Each row comes from the steps of one path. Every step used is in the known rows, and no mark comes twice. Write the path behind each row, first mark first.
Each row is shifted at random along 5 fixed directions that mean nothing.
Known rows:
zuvak, momima, zonep, bami, nalil, gipifep, gadakek: 168  -57  165  44  -167  -75  -319  115  62  -23  299  -12  -197  -66  141  -17  -86  -88  -83  -83  120  189  -155  156  -370  14  51  -87  -137  48  39  281  15  418  -216  108  -4  118  4  53  -261  286  121  -79  -33  -75  54  126  28  147  -11  139  176  -134  309
relez, deka, mato, zonep, bami, nuner: 165  -8  0  100  -126  -104  -499  280  183  43  182  -176  -253  63  75  -139  -178  61  -8  -211  71  37  -208  -10  -216  27  48  52  -214  -15  -123  268  -47  438  -387  207  -55  143  220  44  -362  136  77  -130  -121  224  85  17  236  350  -174  21  -26  220  115
mato, zonep, bami, nuner, tuve, zuvak: 268  7  94  31  -167  -92  -413  197  121  -36  150  -19  -332  29  51  108  17  -161  67  -178  191  161  -221  95  -270  86  60  -183  21  60  -19  152  149  428  -203  30  4  15  90  23  -86  306  45  -185  -101  -7  -23  -5  -17  168  -34  64  -202  -131  -45
tuve, momima, zonep, bami, nalil, gipifep, gadakek, nuner, zuvak: 303  67  184  9  29  -102  -390  -99  -25  -205  -101  -4  -299  66  175  -350  -344  -77  -176  -102  68  -216  3  202  166  -126  74  -66  40  -148  38  203  164  282  -375  106  -13  117  316  21  -227  234  197  183  -6  -8  45  -57  370  199  120  122  -112  -180  145
gadakek, deka, zuvak, momima, zonep, bami: 91  55  247  -73  -222  -115  -306  425  14  394  101  -83  -136  32  16  51  -96  -231  -113  -49  -87  51  28  212  -131  -120  6  22  -34  -97  242  310  32  162  -102  -61  -31  333  194  -71  -92  195  92  -71  78  143  105  -15  -18  164  -353  71  169  -30  183
nuner, tuve, momima, zonep, bami: 119  27  100  38  -107  -144  -315  239  -91  -113  -93  9  -284  208  96  -194  -125  -107  -122  -38  41  -97  248  277  -136  116  4  -150  144  -31  31  170  47  292  -122  107  -67  75  212  -88  -167  82  23  224  76  96  -5  -26  45  26  23  176  -143  -277  169
zuvak, momima, zonep, bami, nalil: 88  122  130  119  -67  -134  -450  425  -158  -254  54  -41  -350  55  178  -128  -87  105  -20  -124  121  51  274  243  -374  255  -40  -106  134  22  65  218  -178  592  -245  191  -57  -13  328  -121  -221  75  -31  218  56  219  -47  22  -65  71  250  84  133  -226  289
gadakek, nuner, tuve, momima, zonep: 184  19  -64  20  -86  -99  -377  471  178  -361  -61  -39  -391  -41  168  67  51  101  174  -126  317  384  -272  217  -358  353  3  -243  218  166  213  54  -163  728  -64  39  -111  -140  146  60  -99  251  152  -88  -99  28  -208  -75  -34  204  268  -39  -263  -88  -22
fuvakab, nalil, gipifep, gadakek: 124  54  20  -77  18  -212  -314  -20  -41  -337  48  44  -211  29  109  -147  -130  -15  -101  30  128  -152  2  77  -165  15  -1  -97  111  15  118  254  -23  375  -164  117  -153  22  -124  25  -127  116  97  215  28  -132  -66  61  -67  69  201  179  -2  -78  227
mato, zonep, bami, nuner, zuvak: 123  157  228  -15  -63  -124  -478  271  -115  -243  -68  -136  -297  177  89  -309  -272  -19  -110  -107  2  -326  266  200  -157  13  -56  -52  10  -114  52  235  -47  340  -182  275  -49  144  374  -136  -129  -40  -44  212  23  281  91  34  152  151  -52  1  57  4  191
deka, zonep, bami, nuner: 164  186  95  40  -67  -134  -349  222  44  -160  -35  -126  -263  123  9  -14  -76  180  35  -139  115  31  4  252  51  -22  -15  -65  174  -97  72  251  39  419  -146  54  -36  140  323  13  -31  185  31  -10  39  154  -54  -119  61  193  107  16  0  100  109
mato, zonep, bami, nalil, gipifep, gadakek, tuve, nuner, zuvak: 120  104  366  -4  -118  -101  -611  116  -153  -211  -127  -38  -242  166  153  -256  -193  -340  -89  -100  43  -203  210  104  -191  -87  -103  -90  156  -43  60  195  84  300  -168  198  19  141  119  86  0  121  69  157  18  -169  44  37  -57  -68  -17  27  -46  -93  284
tuve, zuvak, momima, zonep, bami, nalil, gipifep, gadakek, mato, nuner: 188  92  182  -42  -117  -87  -476  78  15  56  164  -46  -252  12  149  -26  -196  -42  -94  -165  113  23  -133  92  -125  -22  -21  -82  -23  -45  7  182  142  370  -334  80  28  104  110  54  -265  324  97  -48  -16  -172  36  41  13  184  -65  129  70  -231  186
mato, bami, nuner, gipifep: 114  65  175  47  27  -208  -445  2  -153  -408  -84  -49  -296  142  156  -347  -261  36  -108  -58  27  -418  267  220  -113  14  -23  -68  47  -120  40  166  19  280  -188  245  -107  122  226  -222  -100  -14  -24  325  32  207  22  19  200  104  35  127  16  8  141
bami, nuner, gadakek, zuvak, momima: 134  230  264  -125  -146  -84  -325  84  77  -53  49  -241  -276  -47  57  30  -174  -33  3  -94  93  51  -132  280  -79  -129  -102  -36  61  -160  116  222  -80  438  18  38  70  301  352  -43  118  128  122  -67  59  152  86  -48  -17  243  -235  -164  243  -127  166
relez, fuvakab, zonep, bami, nuner, gipifep: 64  129  319  -114  -239  -97  -338  -68  63  -272  206  -257  -275  151  -137  -34  -21  -125  -50  -89  102  -7  43  142  -172  -120  -228  -26  227  -146  -7  232  -8  533  120  156  59  309  225  -65  197  18  110  -73  121  23  -2  0  -177  52  -170  -95  195  260  305
nuner, gipifep, gadakek, mato, bami, nalil, zonep, momima: 68  71  191  16  -147  -52  -502  -73  139  -90  117  -214  -237  172  92  -53  -190  -98  -135  -160  134  -140  -145  219  -236  -135  -84  -90  -8  -125  -66  192  -66  604  -140  226  11  240  -7  33  -155  39  142  -41  14  -150  78  91  79  161  -134  -53  11  52  276
nalil, gipifep, gadakek, deka, zuvak, momima, zonep, bami, nuner: 148  119  186  2  -35  -170  -539  298  -163  -131  -16  55  -245  0  266  -224  -139  77  -7  -102  34  -104  253  244  -104  19  -4  -66  133  -82  269  334  -38  310  -275  68  -113  59  239  -121  -242  227  29  195  -3  17  -83  -9  14  26  107  95  93  -97  239
momima, zonep, bami, nuner, tuve: 291  57  75  -4  -112  -109  -276  61  116  -166  111  -36  -286  53  28  -20  -67  -29  -53  -57  155  103  -207  322  -20  5  102  -196  30  -46  115  156  141  402  -188  -3  -38  77  174  -10  -80  309  113  -113  -97  78  -10  -45  250  235  20  76  -111  -49  0
relez, mato, nuner, gadakek: 208  158  -3  2  33  -246  -272  130  -73  -130  140  47  -223  9  -17  -112  -33  -27  51  -71  178  -56  -156  15  -172  30  -11  -162  265  -5  -30  155  66  430  -170  22  -128  -87  -180  59  -54  239  39  174  -43  8  -71  -64  14  111  94  88  -196  -28  25
mato, bami, nalil, zonep: 170  165  142  131  36  -173  -424  133  -98  -153  2  -20  -264  145  64  -60  -128  -28  -67  -90  138  -169  61  151  -83  5  -7  -53  180  -47  5  152  57  419  -220  53  -145  -23  76  11  -41  146  -1  163  23  -69  -67  -75  63  116  230  97  -93  -120  78
tuve, momima, zonep, bami, nalil, gipifep, gadakek, nuner, relez, fuvakab, mato: 74  -101  214  -126  -293  -33  -540  -24  81  -27  157  -138  -189  68  78  -216  -158  -321  -166  -87  67  105  -71  -77  -407  -69  -125  7  -82  -7  -109  282  18  404  10  299  83  254  23  87  -163  153  249  -29  -23  -219  119  157  38  39  -212  34  175  268  450
momima, zonep, bami, nalil, gipifep, gadakek, deka, mato, nuner, zuvak: 147  24  131  -37  -118  -60  -574  198  150  12  46  -128  -192  50  94  -98  -175  -174  -143  -95  70  21  -247  110  -261  -94  25  -124  -36  -12  108  284  -50  482  -268  173  -67  205  -5  188  -238  222  286  -169  -171  -108  109  138  199  232  -107  -33  -26  186  267
deka, zuvak, momima, zonep, bami, nuner, relez: 166  71  181  -69  -63  -166  -349  200  -247  62  -45  20  -188  90  121  -363  -283  50  -207  -13  -119  -265  401  224  3  -45  74  -52  -39  -188  138  289  101  102  -258  158  -51  213  413  -217  -224  114  -65  319  25  298  116  4  225  91  -97  204  287  -50  172
nalil, gipifep, gadakek, mato, nuner, relez, deka, zonep: -58  82  128  -153  -167  -98  -489  376  101  -110  77  -208  -104  110  19  -50  -93  -42  26  -48  122  142  -158  -61  -436  27  -178  -101  103  11  114  191  -190  553  80  238  -112  164  -195  249  -120  99  122  -70  -106  -257  -17  137  -156  92  -243  -83  153  373  261
nuner, relez, deka, zuvak, momima, zonep, bami, nalil, gipifep: 129  109  229  35  -64  -131  -347  209  -144  25  143  -63  -291  74  18  -165  -125  -52  -129  -30  33  7  216  164  -121  -25  -26  -13  190  -152  -26  264  -25  418  -247  88  -67  140  194  19  -131  151  74  135  -2  -32  -15  -49  36  66  -14  86  257  -32  168
gadakek, nuner, tuve, zuvak, momima: 167  244  84  -41  -51  -97  -291  198  165  -318  -66  -197  -435  -81  45  114  -34  155  184  -170  261  165  -292  275  27  149  -93  -175  350  -71  107  79  -127  582  -41  -81  14  42  337  -27  117  169  124  -152  54  138  -147  -212  -162  294  68  -149  8  -193  -47
nuner, tuve, momima, zonep, bami, nalil, gipifep, gadakek, zuvak: 167  151  250  -17  -107  -58  -520  16  25  -117  -52  -117  -334  175  109  -63  -123  -163  -130  -90  154  47  49  328  -81  -50  -80  -155  256  -91  -22  206  14  511  -172  77  19  123  227  90  -30  183  158  34  42  -230  -17  -24  4  48  74  -1  -15  -387  218
tuve, gadakek, nuner, zuvak, momima, zonep, bami, nalil, gipifep: 283  91  239  50  -67  -83  -371  159  -102  -219  -146  52  -275  -111  166  -179  -225  -183  -53  -56  60  -40  19  129  -66  -63  19  -59  78  -34  96  174  136  322  -258  75  25  92  296  45  -77  327  222  119  -12  -8  26  -4  116  101  101  65  6  -179  193
zuvak, momima, zonep, bami, nalil, gipifep, gadakek, nuner, relez, mato: 46  -5  155  -41  -214  -27  -555  252  120  -268  201  -216  -257  -42  184  -175  -117  42  -32  -195  166  252  -174  100  -569  169  -112  -68  -55  8  -39  264  -262  728  -146  367  56  83  174  86  -263  124  173  -76  -113  -2  65  132  6  166  -44  -105  394  164  385
relez, gadakek, tuve, nuner, zuvak, momima: 146  126  177  39  -73  -155  -291  281  -93  -238  9  32  -271  -133  129  -135  -73  -66  158  -105  143  114  -32  63  -284  159  -59  -141  202  67  70  157  -97  465  -86  59  -9  -32  153  55  21  193  63  127  4  107  -65  -21  -165  19  30  -1  -91  -271  90
nuner, zuvak, momima, zonep, bami: 107  46  123  -37  -129  -74  -221  391  57  -130  116  -125  -329  -47  52  -55  -133  85  -34  -85  101  91  7  295  -301  184  -14  -114  20  -4  142  223  -157  509  -125  133  -43  97  283  -85  -167  88  107  -25  11  297  13  46  17  216  -30  -20  136  -127  171
fuvakab, mato, zonep, bami, nuner, gipifep, gadakek, tuve, momima: 156  81  46  20  -112  -129  -615  -55  -6  -377  -116  -40  -422  114  183  -200  -85  -70  30  -131  194  -140  98  172  -119  41  -95  -182  227  -24  -28  200  70  532  -153  192  5  0  152  -122  -126  175  80  54  67  -70  -109  20  -61  -31  149  23  -282  10  143
tuve, zuvak, momima, zonep, bami: 127  132  148  -54  -48  -119  -260  153  -39  7  -22  -189  -317  121  84  -211  -353  252  -192  -145  -27  -223  222  321  200  70  -12  11  4  -228  11  198  56  185  -329  107  8  198  580  -236  -251  -18  -30  152  155  394  57  -152  139  305  -98  108  172  -458  141
momima, zonep, bami, nalil, gipifep, gadakek, deka, zuvak: 260  74  160  11  -10  -152  -496  147  -34  111  78  64  -223  37  104  -49  -78  -129  -82  -79  104  26  -39  179  -13  -115  101  -119  158  -64  156  297  102  381  -397  -58  -112  57  -19  61  -170  330  130  43  -66  -176  -92  -41  132  100  157  130  -106  -162  124
gadakek, zuvak, momima, zonep, bami, nuner, tuve: 283  158  241  -65  -175  -86  -285  120  78  50  106  -46  -263  -34  8  108  -51  -221  -31  -43  98  160  -176  311  -23  -114  22  -134  79  -88  204  183  159  341  -110  -123  37  186  289  20  79  433  187  -174  -8  18  60  -41  90  189  -159  8  76  -131  -1
zonep, bami, nuner, relez, fuvakab, gipifep: 201  -36  72  -2  -167  -135  -337  63  57  -198  343  46  -264  -106  -108  110  164  -173  154  -107  247  333  -225  -106  -457  84  5  -141  181  116  -86  246  33  628  -48  64  -17  -10  -136  19  7  381  170  -118  -108  -82  -172  82  -106  25  116  90  -41  283  90
gadakek, tuve, zuvak, momima, zonep, bami: 125  1  191  -46  -192  -104  -344  352  -22  161  49  -47  -209  41  137  -36  -169  -155  -100  -105  -13  78  92  210  -145  90  15  -51  -87  -27  131  185  114  188  -211  50  39  159  360  -108  -164  191  65  0  59  129  59  -29  -4  154  -199  156  90  -307  93
gadakek, zuvak, momima, zonep, bami, nuner, gipifep: 163  81  284  -40  -120  -120  -432  264  -86  -201  28  -50  -303  13  125  -72  -112  -77  -15  -73  80  25  184  274  -250  34  -72  -107  153  -63  227  206  -7  443  -127  85  8  143  346  -108  12  236  129  74  46  106  -20  35  -25  63  -27  16  188  -73  165
gadakek, tuve, momima, zonep: -60  146  255  -161  -295  2  -319  256  251  109  -66  -485  -205  263  0  7  -260  13  -227  -49  -5  105  -94  450  12  -50  -193  51  -67  -172  59  149  -101  356  153  158  78  462  537  -33  37  -134  60  -206  143  136  136  -112  73  356  -421  -134  219  -138  233
bami, nuner, relez, fuvakab, nalil, gipifep: 150  181  97  -67  0  -180  -312  -154  -30  -420  157  -83  -320  51  -62  -155  -96  56  -43  -8  173  -67  -12  69  -63  -2  -86  -44  250  -107  -29  201  -32  545  -62  140  -101  45  77  60  89  132  171  137  -29  -97  -95  -70  51  128  196  30  105  221  112
tuve, nuner, gipifep, gadakek, deka, mato: 168  -47  51  -12  64  -243  -454  83  -114  -227  -262  130  -229  -11  157  -269  -133  -70  88  -59  94  -203  86  -26  -58  8  38  -194  299  -6  201  183  10  331  -277  3  -113  62  -110  8  -133  208  147  268  -9  20  -171  -3  -54  -34  158  130  -289  -98  227
tuve, zonep, bami, nalil, gipifep: 159  -35  178  82  -141  -91  -377  184  -10  -101  18  -26  -199  123  53  -62  -95  -219  -69  -74  65  80  2  74  -255  -16  17  -43  -21  41  -84  260  107  367  -149  132  29  137  103  140  -102  172  104  35  21  -149  2  30  -15  79  -19  177  -6  -152  286
zuvak, momima, zonep, bami, nalil, gipifep, gadakek, tuve, nuner, relez: 150  40  122  65  14  -147  -599  110  -266  -464  -171  95  -336  52  351  -447  -252  95  -56  -139  100  -135  369  184  -159  240  32  -187  135  -41  101  168  -9  434  -405  280  -44  -104  292  -58  -328  174  47  387  -49  40  -92  -7  94  -52  330  173  20  -269  236
momima, zonep, bami, nalil, gipifep: 212  53  105  65  -34  -115  -360  188  44  -187  120  -47  -322  85  62  -14  -85  76  -77  -107  192  117  -78  263  -132  90  51  -105  100  -9  18  203  22  556  -311  87  -75  -18  119  71  -159  229  125  1  -51  -60  -118  -65  153  212  253  105  -30  -141  113
momima, zonep, bami, nalil, gipifep, gadakek, nuner, tuve: 200  178  368  -85  -82  -125  -443  -199  -102  -160  -111  -89  -116  246  64  -328  -293  -318  -292  38  -51  -349  106  284  255  -359  -41  -80  146  -265  137  192  221  60  -147  55  9  320  173  2  56  158  146  167  70  -154  164  -56  257  97  -150  84  155  -16  284
relez, deka, zonep, bami, nalil, gipifep, gadakek, tuve, zuvak, momima: 239  124  116  147  2  -135  -399  -44  -4  -34  75  -29  -296  -2  178  -177  -218  -44  -27  -183  66  3  -9  68  129  -66  75  -23  3  -143  -102  236  157  335  -483  56  7  88  289  89  -287  261  158  39  13  -62  20  -111  113  182  21  142  -18  -302  57
zuvak, momima, zonep, bami: 63  93  92  0  -102  -104  -295  316  20  -133  72  -187  -291  77  106  -164  -238  252  -110  -131  34  -60  115  333  -114  165  -22  -29  -48  -102  76  233  -129  379  -215  188  -46  135  418  -177  -273  -14  3  87  89  392  43  -44  106  286  -52  49  216  -180  217

Which path is each row?
224  279  44  29  -25  -114  -304  121  140  117  120  -162  -271  -32  -86  -66  -174  160  -17  -149  85  -35  -307  187  216  -100  6  -80  235  -180  18  236  -7  432  -353  -63  -81  104  243  68  -121  289  236  -174  -31  250  59  -145  225  370  -97  -114  -129  5  -35 -> relez, gadakek, deka, mato, nuner, zuvak, momima, zonep, bami
133  114  79  14  -211  -40  -551  463  67  -127  -10  -99  -270  -50  169  46  -87  -51  32  -158  125  213  -121  182  -452  215  -63  -191  34  101  86  154  -70  465  -122  165  -14  30  248  14  -145  219  93  -87  -55  144  63  90  -110  149  -123  -32  22  -223  136 -> mato, nuner, tuve, gadakek, zuvak, momima, zonep, bami
166  197  22  128  86  -122  -563  58  -61  -490  -38  -96  -420  55  324  -372  -304  379  -80  -194  157  -132  158  406  42  220  46  -150  52  -125  24  209  -142  604  -529  275  -82  -120  462  -129  -397  50  67  226  -4  184  -82  -99  274  254  380  57  79  -360  148 -> zuvak, momima, zonep, bami, nalil, gipifep, gadakek, tuve
216  127  80  30  -61  -149  -346  213  -81  -140  5  0  -328  22  150  -195  -124  132  -58  -64  42  -58  167  356  -48  72  77  -154  69  -94  142  239  7  352  -252  85  -75  79  367  -162  -171  154  -6  125  -8  240  20  -50  136  154  57  93  120  -147  87 -> deka, zuvak, momima, zonep, bami, nuner, tuve
310  337  114  -17  24  -102  -350  -33  21  -104  128  -52  -386  -67  -26  1  -134  71  15  -111  238  -17  -245  254  168  -78  -6  -221  321  -129  93  127  85  595  -354  -104  -37  2  160  34  -71  415  140  -69  -13  26  -52  -64  132  231  190  -36  -121  -143  0 -> gipifep, gadakek, mato, nuner, zuvak, momima, zonep, bami, nalil
155  -30  273  15  -111  -127  -478  120  -167  -148  139  40  -128  4  206  -360  -240  -316  -126  -44  -12  -71  115  -50  -297  -65  1  -20  -67  -73  100  238  40  233  -242  186  -23  153  85  24  -273  260  144  215  -70  -67  125  128  145  19  -148  163  234  138  311 -> zuvak, momima, zonep, bami, nalil, gipifep, gadakek, nuner, relez, deka
170  -71  226  -160  -100  -125  -311  105  -11  -81  -18  -38  -195  -86  179  -183  -264  -42  -80  -38  33  -24  25  112  -207  15  -8  -111  -41  -40  288  147  50  253  -169  86  -5  220  170  -58  -127  183  115  101  37  137  53  74  -2  129  -177  77  146  -330  243 -> tuve, nuner, gipifep, gadakek, zuvak, momima, zonep
220  85  142  78  -46  -113  -400  64  29  -95  143  -4  -288  -47  164  -69  -138  -51  -48  -126  129  44  -123  212  -80  -13  74  -97  15  -72  121  257  17  470  -358  13  -55  54  105  19  -276  322  186  -15  -27  -27  -32  -13  141  191  109  87  -26  -214  187 -> zuvak, momima, zonep, bami, nalil, gipifep, gadakek, deka
137  119  150  -59  -51  -186  -469  362  -183  68  41  22  -289  -27  130  -197  -157  -5  -20  -30  38  -68  226  66  -190  74  -25  -17  91  -74  169  152  -20  410  -283  83  -149  46  212  -121  -200  240  -5  212  -87  58  -32  23  90  46  -30  71  77  34  20 -> gadakek, mato, bami, nuner, relez, deka, zuvak, momima, zonep
190  194  192  45  -74  -142  -493  301  -109  134  107  31  -272  -43  94  54  31  -112  44  -95  123  130  66  200  -132  -34  -4  -135  321  -45  196  289  -30  476  -272  -127  -66  78  123  -50  -79  324  35  36  38  5  -81  -30  -135  8  157  37  -6  -203  195 -> gipifep, gadakek, deka, zuvak, momima, zonep, bami, nalil
245  42  56  115  -40  -96  -436  271  43  -177  87  12  -437  -61  226  34  -69  91  37  -209  230  275  -82  251  -179  271  89  -142  52  50  23  153  31  629  -442  73  -12  -144  317  32  -244  321  170  -61  -71  -54  -164  -107  51  216  307  114  -78  -395  -38 -> gadakek, tuve, zuvak, momima, zonep, bami, nalil, gipifep
143  56  53  44  -61  -168  -444  501  -180  -132  -236  87  -98  37  158  -252  -138  -155  62  -69  18  -11  182  -155  -255  56  -12  -80  160  11  111  179  18  302  -156  153  -74  73  147  82  -222  216  65  343  -44  82  -21  7  -6  -41  20  135  -190  94  166 -> tuve, gadakek, nuner, relez, deka, zonep, momima
212  -25  110  -174  -169  -124  -307  -9  81  170  284  -32  -142  -220  15  -67  -81  -123  -50  12  33  200  -208  -80  -244  -107  83  -70  -120  -52  190  278  39  411  -141  49  -64  242  14  -91  -181  310  182  -130  -113  44  50  110  106  192  -195  46  183  62  164 -> bami, nuner, relez, fuvakab, gipifep, gadakek, deka, zuvak, momima, zonep
96  166  195  -92  -133  -115  -361  -215  -64  -297  286  -129  -262  42  -2  -226  -150  67  -132  -24  87  -82  139  157  -73  -63  -148  -7  197  -172  11  272  -10  406  -79  174  -32  167  202  -55  -25  152  150  89  41  -24  52  13  -4  53  29  9  329  188  323 -> zuvak, momima, zonep, bami, nuner, relez, fuvakab, nalil, gipifep, gadakek
8  220  88  -148  -248  -44  -514  278  129  -221  -196  -277  -303  -42  106  35  -140  -94  -24  -64  100  42  -165  144  -381  87  -218  -137  44  23  14  189  -181  512  166  240  52  222  218  -3  7  2  101  -115  66  77  108  126  -280  158  -293  -163  154  -151  289 -> fuvakab, mato, nuner, tuve, gadakek, zuvak, momima
187  63  184  -116  -83  -94  -404  155  65  -265  99  -115  -292  -126  174  -51  -136  108  33  -54  186  157  -93  251  -290  75  -51  -186  71  -19  279  173  -110  589  -122  93  -23  112  248  -78  -57  225  119  -45  -35  92  -40  85  2  180  22  -68  196  -184  174 -> bami, nuner, gipifep, gadakek, zuvak, momima, zonep
119  102  216  -13  -71  -119  -473  93  14  174  79  -120  -220  -2  179  -132  -246  -35  -205  -67  -24  -137  0  224  -69  -128  29  35  -115  -146  145  277  -4  281  -319  93  -114  243  177  -72  -244  130  89  16  -2  15  132  7  183  239  -123  44  170  -189  204 -> mato, bami, nalil, gipifep, gadakek, deka, zuvak, momima, zonep
147  155  246  -42  0  -162  -578  22  -50  159  -66  -31  -164  71  36  -40  -138  -206  -102  -41  79  -153  -10  67  -25  -238  -57  -23  227  -64  -3  271  70  306  -292  -10  -74  164  -13  125  37  275  156  85  21  -275  5  13  5  58  65  58  49  -101  191 -> deka, mato, bami, nalil, gipifep, gadakek, zuvak
35  163  156  -208  -134  -114  -428  20  85  -218  8  -228  -263  -28  47  -54  -171  -57  -63  -31  104  -127  -130  131  -245  -65  -197  -140  128  -81  125  237  -111  440  89  155  6  258  47  -67  20  61  128  -59  120  37  68  129  -197  156  -263  -89  242  50  276 -> fuvakab, mato, nuner, gipifep, gadakek, zuvak, momima
50  96  245  -88  -242  -34  -562  88  94  -138  46  -213  -318  81  191  -114  -197  -50  -27  -193  80  -76  -14  185  -261  10  -134  -81  -81  -86  -35  214  -70  448  -113  263  83  201  219  -37  -187  54  64  -94  15  -90  89  90  -128  136  -274  -82  199  -166  291 -> nalil, gipifep, gadakek, mato, zonep, bami, nuner, tuve, zuvak, momima
